Each row of numbers belongs to one of the elements below and depends on some of the facts about them. Some rows are named. Which element is each other row?

There are 4 kinds of fact about the elements: ξ, α, δ, λ.
badi (ξ a) (α kezuk) (δ tidabrel, mevu) (λ dabel)
brofli (ξ a) (α trilur)
brumom (ξ a) (α dratri) (δ karo)
bruruk (α regramo)
bruza (α ziplun)
bulum (ξ c) (α trilur) (δ mevu) (λ kilir)
dabel (ξ b) (α dratri)
dazas (ξ d) (α treror)
debro (ξ a) (α bruruk)
deri (ξ d) (α dratri) (λ grabripe)
dirar (ξ c) (α lekar) (δ kletuk, madu, klupi) (λ peror)
draplem (ξ a) (α trilur) (δ truri) (λ regramo)
dratri (α kezuk) (δ trunin)
dretror (ξ c) (α nutus) (δ truri)
drinapa (ξ a) (α topu) (λ guplun)
dropi (α skeflis)
drufla (α mevu) (λ vuflas)
dubri (ξ a) (α fufle)
dulan (ξ d) (α skeflis)
faflo (ξ c) (α treror) (δ trunin)
fladritris (ξ c) (α vuden)
flanek (ξ a) (α trilur) (δ trunin, bruza)
flanu (ξ b) (α madu)
flata (ξ b) (α vuden) (δ mevu)
flifebor (ξ a) (α vuden) (δ ralak) (λ sozo)
flobrek (ξ c) (α bruruk) (δ kletuk, vogra, klupi) (λ temum)
flomistos (ξ a) (α kezuk) (λ regramo)
foskaplos (α nutus) (δ likek) (λ punin)
fostas (ξ a) (α nutus)
fufle (δ tetru, gona)
fuskebra (ξ a) (α magir) (λ gutosi)
fuskote (ξ d) (α bruza) (δ likek)
gobu (ξ a) (α dropi) (δ nibrar, tetru) (λ temum, stodru)
gona (ξ b) (α skeflis)
grabripe (ξ a) (α treror) (δ groro, kebe) (λ gobu, stodru, foskaplos)
graram (ξ a) (α treror) (δ brumom)
grelom (ξ a) (α trunin) (δ triflalom)
griplutes (α ziplun) (δ nibrar)
groro (ξ a) (α trilur)
guplun (ξ d) (α nutus)
guser (ξ c) (α dratri) (δ draplem)
gutosi (ξ a) (α tidabrel) (δ dretror)
kapli (ξ a) (α treror)
karo (ξ c) (α kezuk) (λ flifebor)
kasku (ξ d) (α vuflas) (λ leklar)
kebe (ξ a) (α magir) (δ faflo, fostas)
kebi (ξ b) (α mevu)
kedus (α trilur) (δ fuskote)
keti (ξ a) (α skeflis)
kezuk (λ skiflos, gona)
kilir (ξ b) (α skome) (δ vatuvo, kebe) (λ grabripe)
kletuk (ξ d) (α bruruk) (λ trilur)
klifluda (ξ b) (α vuden)
klupi (ξ a) (α skome) (δ tozir, badi, tidabrel)
komi (ξ b) (α trunin) (λ tozir)
lebetrer (ξ c) (α kezuk) (λ fladritris)
legra (ξ a) (α treror)
lekar (α nutus)
leklar (ξ c) (α nutus) (δ pleklu)
likek (ξ a) (α magir) (δ truri) (λ vuden)
losu (α kezuk) (δ stigra, flanek)
lovo (α kezuk)
lutraflir (ξ b) (α kezuk)
madu (α skeflis) (λ guplun)
magir (α nutus)
mevu (δ truri)
mopatan (ξ a) (α foskaplos) (δ bruza)
mosuklir (ξ a) (α lekar) (λ madu)
nibrar (ξ d) (α trunin) (δ bruza)
nutus (δ pevik)
peror (ξ d) (α skome) (λ skiflos)
peston (ξ d) (α topu) (λ vusade, kebe)
pevik (ξ b) (α dropi) (δ truri)
pledrun (ξ d) (α skome) (δ flata)
pleflor (ξ b) (α tidabrel) (δ tidabrel)
pleklu (ξ a) (α tidabrel)
plifle (α trilur) (δ pevik)
plisik (ξ a) (α bruza) (δ rerepla, nibrar, mevu)
plivuplir (ξ d) (α trilur) (δ nibrar) (λ fladritris, pevik)
pubriror (ξ d) (α lekar)
punin (ξ a) (α dratri) (δ vogron, skiflos) (λ regramo)
ralak (ξ a) (α bruruk) (δ pevik, mevu)
rerepla (ξ b) (α lovo)
skano (ξ b) (α trilur)
skebro (ξ d) (α trunin) (δ rerepla, zetrim, tonibir) (λ sozo, vuden)
skeflis (δ vatuvo)
skiflos (ξ d) (α ziplun)
skigik (ξ d) (α vuden)
skome (α ziplun)
sovol (ξ b) (α mevu) (δ fostas)
sozo (ξ a) (α kedus)
stigra (ξ b) (α bruza) (λ pevik)
stigril (ξ d) (α dropi)
stodru (ξ b) (α truri)
sugre (ξ c) (α losu) (δ groro, nibrar, mevu)
sutur (ξ c) (α skeflis) (δ pleklu)
temum (ξ c) (α kedus) (λ guplun)
tetru (ξ c) (α nutus) (δ truri)
tidabrel (α fufle)
tonibir (ξ a) (α kezuk)
topu (α mevu)
tozir (ξ c) (α plifle)
treror (α regramo) (δ pevik) (λ likek)
triflalom (ξ a) (α trunin)
troklil (ξ b) (α lekar) (λ stigra)
truboro (ξ a) (α mevu)
vasta (ξ a) (α nutus)
vatuvo (ξ a) (α griplutes) (δ vuden, fuskebra)
vogra (ξ d) (α vuden)
vogron (ξ b) (α lekar) (δ leklar)
vuden (δ tidabrel) (λ pleklu)
vuflas (α ziplun) (λ zetrim)
vusade (ξ a) (α lekar) (δ gutosi)
zepli (ξ a) (α vuden) (λ klupi)
zetrim (ξ b) (α lekar) (δ legra)
zopa (ξ a) (α losu)
zosuk (ξ c) (α tidabrel)

Known rows:
komi: [ 11 -10   7  18  22  20  34   9 -10 -39 -10   6 -65  -8 -57   9  24 -23
   9  -9  -2 -16 -63 -15   8 -11]
trunin: [  2 -15  13  39  30  27   6  20  -6 -41  27   2 -38  -4 -57  -8  19  23
  -4 -16 -14 -30 -70 -32   6   7]
triflalom: [ 18 -18   1  19  19  21  30  19  -1 -39   6  -6 -34  -9 -56   9  18 -27
   9  -7  -1 -17 -62 -45  17 -14]
truboro: [ 17 -19   1  20  20  21  26  18  -4 -40   9  -7 -36  -9 -55   7  18 -26
   9  -6  -2 -17 -62 -45  17 -13]
mevu: [-23 -21  21   4   1  37  -7  34   8 -52  79   7 -36   7 -28 -15  46  -5
  -6   6 -35 -12 -35 -17  12 -20]
sugre: [-15 -73  34  11   7  32  42  20  20 -27  56  -2   7  -7 -64  30  40 -19
  25   3  -5  -4 -56 -21  26  -4]
drufla: [  2 -24   6  36  31  27   0  18 -12 -46  40   5 -59  -8 -49  -9  21  18
  -3 -10 -23 -27 -66 -30  13   4]
kilir: [ 13  18  27  11  43  14  39  29   3 -32  13  23   1  -2 -56  27  30 -24
  -4 -15   2 -38 -37 -23 -48  -4]
skome: [ 13  -9  10  30  60  28  11  19  -6 -43  41  13 -48  -5 -44  -6  27   1
  -6 -12 -31 -55 -50 -32 -10  -1]
dazas: [ 17 -20   5  33   7  15  17  18 -27 -26  -8 -22 -99   4 -45  -1  18 -35
  16 -13  15  20 -50 -18  20  -5]
gutosi: [  8   1  19  15   8  21  27  39   7 -37  25  -2  12   0 -59  16  23 -28
   0 -10  10 -11 -50 -47 -17  -9]
dretror: [ -6  16  15   4 -20  41  16  38  35 -44   8   2  -8   5 -56 -11  28 -18
   5  -3 -14   5 -62 -17 -57 -56]
kasku: [ 24 -16  10  22  45  19  32  22   4 -32   4  15 -50  -3 -50   5  24 -40
  18 -17 -14 -38 -45 -27  -6 -21]
dulan: [ 17 -25   8  27  21  18  26  19  -1 -34   2   8 -63  -4 -55   4  20 -32
  21 -15  -5 -16 -56 -24  10 -16]
kapli: [ 19 -13   0  27   7  17  19  16 -30 -32  -6 -39 -75  -1 -45   2  15 -34
   2  -6  17  18 -55 -39  29  -3]
kletuk: [ 17 -22   5  33   9  16  18  20 -25 -28  -6 -16 -97   2 -47   2  17 -37
  16 -14  11  17 -51 -18  16  -7]
flifebor: [ 10 -15  19  10   9  12  26  22  12 -32  26  -2  -1  -4 -53  25  22 -13
   8  -3   7 -11 -42 -48  -1  -3]
fufle: [-10 -12  21  30  22  28   3  34  -2 -42  55   9 -16   3 -52   0  27  19
  -8 -10 -11 -22 -56 -29  -8   6]
tozir: [ 16 -26   7  25  26  28  33  13  -7 -33  10  -6 -60 -11 -56  11  21 -32
  12  -7 -11  -5 -59 -26 -16 -15]
brofli: [ 19 -17   2  19  21  21  30  19  -3 -38   6  -9 -36  -8 -55   8  19 -30
   8  -7  -1 -17 -59 -44  18 -14]
mopatan: [ -1  -8  10  15  15  23  16  30  31 -35   8  -8  36  10 -70  25  13  19
  14   6  17 -15 -73 -21  -3 -28]

Rows to name:
No name comes twice in this set of rows, the named rows included.
[ 12 -17 -11  21  11  17  10  15  26 -42 -15  24 -51   1 -66  10   6   9
  36   0  -1 -10 -77  -9 -11 -43]	pubriror
[ -2  15   7  12   2  11  14  19  28 -42  -8  31  -2   1 -73  30  10  33
  14   1  15  -6 -71  -5 -45 -23]	vogron
[-18 -41  37  36   0  29  18  35  10 -43  66  20  16 -12 -72   3  29  21
   0 -24  -9 -26 -73 -45  16  26]	dratri
[ 14  -9 -14  17  12  19  15  15  18 -48  -4   7 -29  -5 -66  14   5   6
  19   5   0 -12 -77 -32  -4 -33]	fuskebra
[ -8 -36  18  -5  19  14  30  13   4 -35  40  12 -41   0 -43  37  39 -17
  18  16  -2  -3 -30  -1  18  -9]	flata
[ -3 -11  33  19   8   9  -8   5  15 -32  47  14 -25  -8 -38   0  25  44
  -4 -11 -17 -27 -33 -46 -16  19]	plifle
[ 15  -9  -8  18  12  18  17  15  16 -45  -7   5 -25  -6 -65  13   6   5
  16   1   3 -15 -75 -37  -3 -28]	fostas
[  4   2  -1  10   1  16  10  28  34 -46   7  15  18   3 -70  28   6  21
  16   7  12  -6 -70 -31 -29 -33]	vusade
[ -9 -40  34  25  38  31  32  37  22 -14  17 -23  32  23 -64  23  32 -10
  24  -4  22 -22 -60   3  36 -18]	nibrar
[ -7 -18   2  30  28  24   7  57 -28 -61  98  39 -39  -2 -57  28  24 -12
  -8  -2 -14   3 -45 -28 -37  12]	vuden
[-17 -41  31  32   5  29  14  33   6 -45  68  21   2 -10 -67   3  30  19
   0 -18 -13 -25 -69 -40  17  21]	losu
[ -4  -8  30  27  -7   5 -19   4 -11 -25  36 -16 -62  -1 -29  -4  22  42
 -10  -9   1   9 -30 -38  -3  30]	treror
[  3  19  21   2 -15  35  26  48  15 -45  20 -10   1   4 -46 -15  35 -55
  -8 -12  -6  -8 -46 -43 -14 -35]	draplem
[ 12 -20  -5  22  14  17  14  17  18 -40  -9  20 -53  -1 -63   9  10   0
  31  -4  -3 -12 -71 -13  -4 -33]	guplun
[  6 -15  16  34  69  34  14  21   0 -35  35  -5 -17   3 -49  -6  28   9
  -6 -11 -23 -59 -62 -23   8  -3]	bruza

The same elements again, as new rows of numbers:
Some elements and their rows:
flomistos: [ 29  -1  16  -5  -8 -11   4  21   6  25   2   7 -15  -6  13  -1  -3  -9
 -11  13  -4 -16  12  -4  -5  16  18  12]
sutur: [-36  -5  35  -9   2   5  28  10   1   8  -2  -5   0 -10 -21  10  37   5
 -39   5  15  -9   1   1   5 -27  23 -26]
brofli: [ 31  -2   4  -3  -5  -9   8  11  -1  23   7   5  -2 -14   4 -10  -9  -5
  -9  11  -3  -6   8  -1  -4   6   9   5]
flobrek: [ 62  -9  47 -25   9 -16 -16  13  18  -6 -15  11   5  -6  13  14  49 -17
 -24 -49  24  -2 -41  -3 -23   4  -4 -14]
vogra: [ 40  20  -9   2  14   7 -32  -2 -15 -12 -30  -7 -12   1   6  17   6 -14
  -4   7   4   2  -7  -9 -16  -1 -16 -23]
kletuk: [ 78  20  28 -38   8  -1 -51  16   0   5 -41  -8 -14  -8  25  39  26  -3
 -17 -42  -1   4 -27   0 -13  19 -22 -25]
bruruk: [ 14  -4  28 -28 -15  -9 -19  35  10   2 -15  -3 -15   1   5  31   6 -11
 -13 -44  -6 -21 -21  19  22  17   0  12]
plivuplir: [-45  10   4   6   7   6  -1   1   4   6 -12  -3   7  21  29  -9   5   9
  14  -6  -1   4 -16 -12 -15  15 -15 -22]
pledrun: [ -8  17  23   0  20   3  -2   0   1  10 -15  -6   0  16  29   0   8  -1
  19  -3   3   2 -13 -22 -27   6 -13 -31]
peror: [  0   4  18   9   6  -5  -2  29  -7  25 -16 -10   8  -1   8  21  -6  -2
 -13   4   2  -5   1 -17 -13  10 -20 -24]
klifluda: [  2  -1   2   6   8 -20   0   0  -3   3   5  -1   0   5 -21  23  -8   5
  -8  -7   8   9  17  -8  13   9   1   5]
nutus: [-38  -4 -43   8   5  24  -1 -39 -18 -35  19 -12  24 -12 -28 -26 -28  -3
  43 -34  -9  18 -28  30  20 -43   1  -8]
foskaplos: [-40  -6 -47  12   6  25  -5 -36 -18 -28  18 -12  21 -14 -29 -20 -36   0
  44 -33 -12  15 -32  32  24 -43   4  -6]
fostas: [  7  -1 -80  16 -12  15  -8 -40 -13  -4  20   0  25 -37  -2 -31 -14  25
 -16   3 -12  37 -11  39   9 -20 -29   2]
ziplun: [-12  -5  12   2  -9  -2  -5  23   1  -5 -12  -2 -17  12  -5  15  -8 -18
  -3  -2   1 -27   0   7  17  10   8  14]
brumom: [ 43  -7  23   1  -5 -17   4  20   3  40   8   7  -6  -9  12  -3 -11  -6
 -14  13  -4 -10  14 -11 -16  17   3  11]
lovo: [-17  -2  20  -1 -14  -1  -7  30   1  -5 -15  -2 -29  17   1  16  -3 -20
  -3  -3   0 -32   4   5  20  13  12  13]
fufle: [-43  -2  16  -5  -3   7   4   3   8 -16  -1   0  -9  24  10 -10  -3  -8
  36 -19   0 -18 -14   2  10   3  14   4]
gobu: [ -8   1  11  -7   2  -2  18 -15  15  16  15   6   1   7  31 -39   7   6
  25  -3  -8   4 -10  -3 -17   8   8  -3]
guser: [ -6 -21  60   4  13   5  11   2   3   4  10   8   9   9  13   2  24   6
  16  -2   5  -3 -12 -30 -31  -4   8   5]
zetrim: [-12   8 -66 -39  -2  -1  16 -35   8 -45  -1 -21  56 -20 -59   3 -14  29
  27  -7  -4  41  24   2  15 -23 -29   2]

Which element is each row?
No name comes twice in this set of rows, the named rows included.
[ -1   6  13 -10   0  -6  17 -14  20  14  12  12  -3  14  41 -40  12  -1
  23  -1  -3  -3  -6  -9 -20  14  14  -4]	plisik
[ 10 -10 -37  28  12  27  -6 -47 -31  13  45  -1  22 -40  -8 -40 -35  20
  30 -24 -28  38 -26  27   6 -41   5  -8]	likek
[-25  23  21 -14   6  12   3  19  -9  22 -24 -18 -19  -3  -2  28  17   7
 -37  11  -6 -11   8   0  15  -4   5 -43]	skiflos
[ 70  12   9  -4  12 -11 -10 -12   4   8   0   9 -21   0  27 -17  22 -14
  -5   9   9   2   2 -10 -34   1   6 -10]	klupi
[ -9  -7 -80  47   1   9  -5 -49 -17  11  40   7  22 -33  13 -48 -18  21
 -18 -14  -2  42 -30  46   5 -24 -20  -8]	kebe
[ 11  12  13 -26  -4   7  11   2  -3  25   2  -6 -26 -21  -2   5  18  13
 -40  17 -17  -5  22  10  14 -16  24 -19]	pleklu
[-33  -9 -67  19  -5  12  14 -41  -3   5  33   3  38 -29   2 -51 -22  20
   4 -16  -9  35 -22  37   9 -21 -15  -6]	mopatan
[ 37   9  -8   3  -5 -12  -6  -7  11   8  -3  15 -20   5  33 -20  21  -7
 -20  14  11  -4   1   1 -15  15   3   0]	vatuvo
[-22   0   1  12  -1 -11  -2  -6  12   1   6   8 -10  23  19  18   9  26
 -15   3   5  15  19 -10   4  30 -12  18]	stigra
[ 33  10  -8   0  -1  11 -38  -9  -6 -35 -16   1 -37   9  13  15  17  -7
   0   8   2  -7   2  13   1   0  -2  15]	tidabrel
[-49  -1  10   2  -9   4   0   4  17 -16  -4   1 -17  33  28 -11  11  -5
  21  -9   2 -18 -11   4   6  17   6  10]	griplutes
[ 45  12  16  -8   7  -6  -9  -8   8   3  -4  17 -29  10  31 -22  21 -16
   7   7   3  -6  -1  -9 -26   9  19  -1]	badi

